[  5.4  18.9  20.3   0.1  16.9  13.2  -9.2  11.9 -11.4  -7.0  -8.9 -12.9
 -11.6 -11.6  30.9  -3.7  -2.2  -1.7 -15.4  -5.5  -1.7   4.1 -10.8   6.2
  -1.2  14.3  15.9   6.0   9.6 -13.0  -6.0   4.3 -27.5 -13.0 -13.0   6.6
  -6.5 -11.2   5.1  34.4   8.6   6.7  14.0] | mun.M
[  5.1  19.3  30.0  -2.1   0.8 -13.1 -13.7  20.0 -12.5 -12.9  -0.6 -11.2
  13.0 -23.2  25.3 -15.6   3.9  -4.9 -12.7  -5.0  -4.7   6.9 -11.8  -2.9
 -10.0  20.7   6.1   4.6   7.3   0.9  -7.5  12.2   0.0 -18.0   0.0   9.0
   4.1 -11.6  11.3   5.2  -3.6  17.4  30.0] | mun.A
[ -7.3  29.7  26.9   3.2  -0.5 -18.8 -18.2  34.2 -14.9 -28.2  -1.1 -13.5
  -2.9 -16.6  34.6 -10.0 -28.1  -8.3 -21.0  -6.5  -9.2   5.1  -3.2  -8.0
  -1.0  22.8   9.3   3.5  14.0  -0.3 -17.2   9.5 -11.4 -31.3  13.0   6.4
   7.7 -21.7   6.2  59.9  -9.9  35.9  19.7] | mun.M
[ -5.7  11.4  25.9  -5.2 -10.9 -19.5   0.0   4.9   0.1  14.8   5.5   4.5
  -2.3  -2.3   2.7 -16.0   5.4   3.5 -17.0  -6.5  11.0  33.0  -4.8  -2.9
  -9.2   8.0   5.3  -4.4  23.4   8.9   3.0 -22.3   2.9 -26.2   4.6   5.4
   6.3   3.8   5.1   6.1 -13.3  32.8   6.0] | duzup.T
[  4.3  16.3   2.8  -5.9  14.0   1.1 -13.4  11.7   5.5  50.0  -2.2   7.3
  21.9  12.1   2.3   6.5   8.8  11.2 -22.5 -13.5  11.7  13.1  -5.3   9.6
  -0.3   0.3  -9.4  -5.6 -10.6   1.0  12.4   0.2  19.1   1.5  -9.6   2.3
  -1.7  16.1  -8.4  -6.4   8.1  12.1   1.4] | duzup.Y
[-14.1  26.4  10.8 -15.4   0.9 -13.6   3.2  17.0  -7.6  -1.3   9.3  -6.9
   5.4   1.3   7.1 -14.1  -3.7  13.5 -27.0  -4.6  11.8  16.0  -0.8  14.2
  -0.8  22.9  -3.3  -4.8  11.8   0.7  18.4 -24.8  -5.6 -27.1   6.9  -0.1
   3.3   3.1  -0.6  17.9   8.4  12.1  10.6] | duzup.T
[ -5.0  23.2  33.0 -10.9  -1.8  -4.4  -8.0  23.7  16.9  17.8   9.3  -7.6
  31.1 -12.7   1.2  -2.9  -5.5   1.4 -16.9 -14.1  16.9   4.0   2.4  15.6
 -22.9  19.5   0.9   1.1  -9.5   1.7  26.2  -8.0  -7.9  15.3   1.2  -0.3
   0.5  -4.8 -15.1   4.3  10.0  13.0  21.8] | duzup.Y
[ -3.1  24.4  14.8  -6.7  -9.1 -18.2  -4.8  10.9   1.5  10.6  -1.8   7.9
  -3.0   8.4  17.8  -2.3  -1.6  15.9 -42.3  -1.0  10.6  16.9   0.4  11.1
  -4.4   7.3   2.0   1.3  20.5   1.9  10.9 -17.3   7.9 -10.3  -8.0   3.8
   2.7   8.4  -5.2  13.7   2.8  15.3  -0.3] | duzup.T
[ -6.6  13.3  14.4  -5.5  -0.7 -33.6  -3.3  24.5   3.1 -21.0  10.4   3.5
  42.4   6.0  -3.9   5.5  -9.5  14.6 -46.0 -21.3  13.2  11.8  10.3   4.6
  -3.2   6.5   2.1  -0.5 -15.1   4.2  -8.8 -28.6  18.1 -20.3  -1.6   3.0
   9.1  35.4  -6.9 -10.0  -9.2  12.8  -3.1] | duzup.V
[-12.9   3.6  -0.8  12.3  -9.3 -18.5  -4.6   2.0  -9.6 -36.6   9.2  -0.7
   9.4 -13.0  23.6 -13.7 -10.9  -6.5 -18.3  17.7  -8.5  -3.1   7.3  -7.0
  -4.6   3.8  -4.9  -0.1  18.5  18.0  27.0  21.5  10.9 -18.2   4.5   8.7
   6.3 -10.0   6.2  10.6   8.8   7.1   2.5] | mun.Q
[ 11.1  29.7  16.9  -9.3   2.6 -12.5  -6.9  23.1  10.3  10.8   6.2 -18.3
  19.0   4.8  15.0  -9.7  -2.8  14.7 -32.4  -2.7  21.7  22.8  -2.2  26.0
 -14.1  21.7   0.9   0.0  17.7  -5.9  30.7  -6.1  -6.0  -9.1   0.2  -3.9
  -3.7  -4.5  -8.1  26.2  34.4   9.4  18.4] | duzup.T
[-16.0  45.0  33.5  -3.8   2.9   1.1 -21.7  41.4  12.3 -56.0  -3.4 -10.7
  -9.7  -4.4  20.2   1.4 -20.8  -9.0 -24.4 -10.2 -16.9  -8.7   9.9   1.4
  -6.1  14.9  -3.6  14.3  -2.4  -5.4 -18.9  -5.3 -20.9  -3.6   4.1   2.7
   7.9 -20.5  -9.2  60.2 -20.7  48.0  32.9] | mun.M
[  0.9  22.0  19.3  -1.6  14.3  -1.4  -6.0  26.4  -8.2 -39.9  -1.6   2.6
  31.6  -4.7  11.6  19.6 -27.8  17.9 -40.7  -8.8  18.1   6.1  -3.3  21.6
  19.8   7.6   5.6   1.9 -13.5  -7.4  11.9 -19.9  -2.8   6.8   7.2  -6.2
  -0.8  -3.1   0.0  26.6  10.3  12.1   9.6] | duzup.T
[ -2.1   9.0   5.1   2.5  -1.6  -1.2  -4.5  -1.4  10.5   5.6  15.3   7.9
  30.5  10.7  -1.6  -6.4  -8.7   0.8 -21.7   1.3   8.6  41.8  -0.9   9.4
 -14.3  -2.1 -14.9 -20.8 -16.5  12.7  22.3   4.7  -0.6   5.1  -5.1  -4.9
   6.1   8.3   5.0  -0.9  15.4   3.2  12.2] | duzup.T
[-10.8  22.3  19.5   2.8   7.0  -7.8 -10.8  12.7   2.8 -39.2  -7.1   0.2
  21.9  -1.2  21.7   3.7 -11.9  -8.7 -20.8  -9.3  -3.7  21.3  -0.7  -7.2
  -7.5   7.9   7.5   3.5 -12.0  -0.2 -13.3   4.6  -2.8  -4.5   2.0   2.9
  -7.2  -5.1  -8.9  18.0   3.0  37.8  19.8] | mun.A
[ -4.3  18.9  23.1  -8.5   3.5 -18.0 -14.1  28.4  -1.4 -38.9  -8.0 -11.0
 -11.5   1.4  18.1   1.9 -19.5   8.0 -49.5 -12.8   7.9  17.9   8.2  24.9
  -8.3  17.5  -2.7   2.5   9.6 -10.3  -3.5 -14.3   1.7   5.7  -9.5  -2.7
  -0.7  -3.9  -3.8  39.2  -5.0  27.8  14.6] | duzup.V
[  9.8  23.4  32.3   0.1  16.0   6.2  -1.2  19.2   6.9  17.3  -1.9  14.6
  17.1  -2.0  22.4   3.6  -9.4  18.0 -32.3 -18.3  14.8  19.9  -3.5  10.4
 -14.6  10.5  10.2   7.3   4.2  -9.9   9.8 -22.5  -6.3   3.5  -7.6   2.0
  -8.7  -0.6  -9.0  12.1   6.6  22.0  18.6] | duzup.Y
[-14.5  44.2  46.6 -10.8  -0.2 -18.2  -2.2  31.3  13.3 -59.2 -13.8  -6.4
 -15.6   2.5  29.4  -3.1  -5.2  10.0 -56.1  -5.9  13.9  30.7   1.3  21.7
 -11.2  22.0   2.7   0.4  12.7 -16.0  -4.5 -38.6 -28.2 -16.6  -1.0   0.3
 -12.9 -23.9 -11.8  51.6   9.2  37.4  24.2] | duzup.T
[ 10.2  -0.4  33.0 -10.7  -1.0  -2.3   0.5  18.4   5.1   5.5  -3.1   0.2
  24.0  -3.5  26.4   5.1  -0.9  10.8 -34.2  -4.0  10.7  16.3  -6.1   0.5
 -20.8  13.7   4.9   1.5  -0.7  -7.9   8.6  -9.4   5.1  15.1 -15.2  -5.3
 -16.4   7.9  -8.5  12.6  15.6   3.4   6.9] | duzup.Y
[ -0.8  36.5   6.5  -8.4   5.6 -15.2   8.4  21.9  -1.4 -11.0  -6.6  -4.1
  27.9   7.2   9.2 -22.7 -11.8   2.2 -34.0  -2.6  39.7  15.4   2.3  15.3
 -10.9  14.4   5.1  -0.5  -0.6  -4.6  31.8  -4.3 -10.9  -8.1   9.7   4.1
  -6.1  -0.4  -6.6  16.6  18.0   1.5  22.7] | duzup.T
[ -2.0  26.1   2.0  -5.6  10.4   2.6 -18.0  25.0  -2.2  -6.8   0.4  -3.3
   6.5  -6.2  26.4 -17.4 -11.3  -4.0 -14.9   9.9  -0.8  -2.6 -13.4   3.5
 -18.2  -2.7   3.6  15.2  16.5   1.3  17.4  21.7   3.0  -7.6   7.9   6.8
  17.7 -26.8   8.1  10.6   3.9  23.9  24.1] | mun.Q
[ -1.3  11.1  18.1 -10.9   8.4  -4.2  -2.6  21.3  -5.2  -4.3  10.0  -3.0
  29.6   4.1  -6.1  -2.6 -21.9  -3.3 -14.9 -19.1  14.0 -15.2   3.6  11.8
 -13.0   1.6  -0.8  -0.6  -7.9   5.9  -0.1 -11.0  15.6  18.1   6.5  -4.4
  16.1  21.5  -5.0   9.8   4.4   4.1  14.1] | duzup.V
[  3.1  10.7   3.9   7.6   2.9   1.1  -1.0 -10.6   9.4  22.2  11.9  -5.9
  15.4   6.8  -4.7  -7.5  12.7 -20.2  26.1  -2.4  -9.5   2.7   1.5  -3.7
   1.7  -8.5   6.4   1.1 -21.0  15.8  -1.9  21.2 -16.3   4.6   5.0  -8.3
  -9.2 -15.5  15.7   1.9   0.2  -8.6  24.4] | mun.M
[-14.3  24.0   5.7   2.1   2.4   9.1 -13.1   3.2   4.9 -11.1  -4.5  -2.9
 -11.2   2.1  13.2 -10.7  -3.4 -17.2  11.8   5.2 -17.0  -1.7   1.6  -7.5
  -0.9   0.8  -1.8   4.9   1.6  -0.6  -2.4  13.8 -21.5 -23.5  10.7   4.1
   9.8 -37.3   5.3  26.4  -1.0  22.3  26.7] | mun.M
[ -0.6   0.4   1.7   1.5  -5.5 -12.7  -6.0  17.0 -11.1 -14.1  -0.8  -3.0
  -9.3 -10.8  14.4  10.1  -8.0   0.3 -11.4  10.4  -2.5  -4.0  -0.7  -3.4
  -5.8   4.4   2.8   1.4  20.8   4.5  16.2  11.7   2.5 -15.5   5.0  -7.7
   5.3 -14.6   7.9  11.3  -7.5  12.2   7.5] | mun.Q
[ -0.2  10.2  20.6   1.6   9.2   3.7 -11.2   7.6   0.4  20.2   7.1  10.3
  12.1   3.5   9.9   5.3 -16.4  13.3 -33.1 -10.1   9.1   7.8  -8.3   6.8
 -14.3  -7.0 -11.1  -1.3  -6.7  -2.6   8.9  -4.3  25.7   8.9 -16.0   0.2
   9.2  16.8  -9.8  11.0  17.5  13.5   4.1] | duzup.V
[  1.1  21.9  27.3  -0.7   8.3  -2.8  -4.6   9.0  -1.1 -17.5  14.2  -0.7
   4.0   4.6  14.4  -8.9 -15.5   7.8 -31.8  -7.1  13.4   8.4 -13.9  22.7
  -9.7   3.9 -13.6 -13.0  11.3  -4.2   8.0 -13.3  -2.4   2.8 -14.9  -5.8
  14.5  14.7  -5.4  28.5  19.7   9.6   1.2] | duzup.V
[  7.9  14.1  11.5 -10.8  16.3  -5.3  -3.1  20.7  13.3   7.3  -0.1   3.5
  37.0  -3.7   2.9  10.3  -8.3  13.7 -28.4 -13.1  20.1   1.5  11.3  40.5
 -12.1   2.0  -1.8  -1.9 -29.7  -7.2  12.2 -14.8  17.8  18.1  -3.9   2.5
   4.2  25.5 -17.0  10.4  17.1  -4.9  -9.5] | duzup.V
[ -9.1  -0.6  11.2  13.5  -6.7 -10.0   2.5  19.2  -0.5  27.9  -5.2   0.8
   1.0   1.7   9.5   9.4   4.7  15.9 -36.2 -20.4  14.6  28.6   0.5  -2.4
 -10.1   9.7   1.4  -3.1   8.7  -8.0  12.6 -12.4   4.7 -15.7  -2.6   7.5
 -18.2   1.1 -11.0 -11.0  -1.0  19.4   5.8] | duzup.Y
[  5.9   4.7  16.0  -8.9   4.6 -10.7  -1.5  13.3 -11.4  21.5   4.6   3.4
   1.5   3.7  14.4   9.6  17.1   9.1  -9.8 -15.9   8.8  15.5  -4.7   5.8
  -5.0   1.2  15.0   4.6 -11.8   2.9 -22.3 -22.0  -2.1  -0.3  -4.7  -3.4
 -13.0  -2.8 -13.9   3.3 -12.8  13.7  -8.4] | duzup.Y
[  2.2  14.3  19.1  -9.0  -3.7 -19.3  -2.9  18.6   1.2  19.6  -2.3  -6.6
   7.0  -0.4  12.7   9.2   8.8   8.0 -28.7 -17.7  10.1  25.0   5.5   7.8
   5.1  12.6  -2.8   2.5  10.2  -8.0 -14.7 -28.3  -2.9  -9.4 -12.3   4.8
 -13.4  14.7  -9.3   7.3   0.0   9.9   2.8] | duzup.Y
[ -6.4  51.4  27.8   0.8  21.9 -20.4 -21.0  37.7   8.7 -15.6 -21.9  -3.5
   1.6   6.3  28.4   4.4  -6.5   9.5 -52.5 -25.7   1.2  25.6  -1.8  11.3
   1.5  21.4   3.3   5.5  -1.9 -23.4 -29.7 -36.4 -19.3 -25.5  -5.9  12.8
  -6.2  -1.1  -8.1  46.9  10.2  39.7  16.8] | duzup.Y
[ -1.2  30.6   7.2   2.1  -7.2 -24.7 -24.7  31.3 -10.8 -59.5 -15.3 -12.0
   1.3  -4.3  29.8 -12.3 -13.4 -12.0 -36.3   9.6  -6.3   9.8  -4.1  11.1
  -1.6  24.2  16.0   8.6  38.3   4.2  -1.5  20.0 -15.1  -7.7   8.0  -4.2
 -13.5 -35.8   9.2  48.9  -7.1  17.2  27.1] | mun.A
[  8.4   9.7  -4.3  -5.1  13.7  -0.1   0.1   5.6   8.7  18.7  -1.8  -0.6
  30.4  17.1   4.8   2.4  16.6  10.6 -28.4  -7.4  15.7   8.4   2.9  12.7
  -3.3  -2.5   4.4  -1.1 -12.3 -38.5  27.0 -12.7   3.4  -3.3  -3.6  -1.6
   2.0 -10.2  -5.6   2.3  21.8  -1.8   2.5] | duzup.Y

[  2.4  -3.4  14.3 -14.6   3.9  -3.2 -11.1   0.3  -0.9   5.5   2.0  -7.5
   0.7  23.1 -19.1  23.4   8.5  -5.2   7.4  -9.0 -14.4   2.5  15.9 -34.0
  -8.4  11.6  10.8  -1.2   5.8   1.5   5.0   8.2   2.1  -7.2  11.6  -9.5
  -1.8  14.0  -1.8 -20.9  12.3  -0.5  17.6] | D.P
[ -1.6  -0.7  11.2 -16.5   4.3 -13.2  -0.4  10.2  -1.0  -6.6   3.9 -15.6
  -7.3   0.2 -35.4   1.6 -11.3  -5.1  -1.1  -9.4  -1.9   5.0   4.4 -42.3
  -3.0  -0.1  14.3   6.1  15.6  10.6  -0.2   4.4   3.3  -7.9  -1.4  -2.7
   4.9   0.8  -4.9 -11.8  11.4 -24.0   8.8] | S.Z
[ 25.3  -5.7  -2.5   9.5   2.7  -0.4  -9.3   0.7  -3.6   6.4 -14.3  -2.7
  -1.9  11.9   8.1  24.7  17.1  21.6   3.6   9.8  -0.7  -3.5  -1.0   3.6
  -0.8  -8.3 -41.7 -12.1   0.7 -13.6   3.9  -2.8  -1.4  -1.6   9.8  11.0
   1.1 -15.1 -16.2   7.3  -3.1 -46.3 -30.5] | F.B
[ -0.4   6.9  -1.9   2.8  -6.3   4.6   3.0  16.0   7.5  -0.7  -5.8  13.0
   9.4  -9.8  11.2  -6.0   8.9  13.9  10.3   2.5  -0.5  -7.7  -0.9  24.2
 -14.7  -2.8 -10.5 -22.6  -2.2   5.6   5.6   2.0  -1.2  10.5  20.3   2.6
   2.9  10.2   6.3   2.9  -5.7   6.9  -8.1] | R.E
[  7.8 -12.4  13.9   0.0   3.3 -12.4   7.6  -5.8 -29.5   5.6 -14.2 -22.2
  -4.2   9.3 -26.9   2.4  10.7  -0.6   2.6  -6.9 -10.6 -12.2   9.8 -37.0
 -15.0   4.7 -19.3 -12.0   9.8   8.7   5.5   7.4  -3.5  -6.1  16.4  -5.5
  -3.4  -9.5  -4.7 -37.7   2.5 -15.0  17.5] | D.P
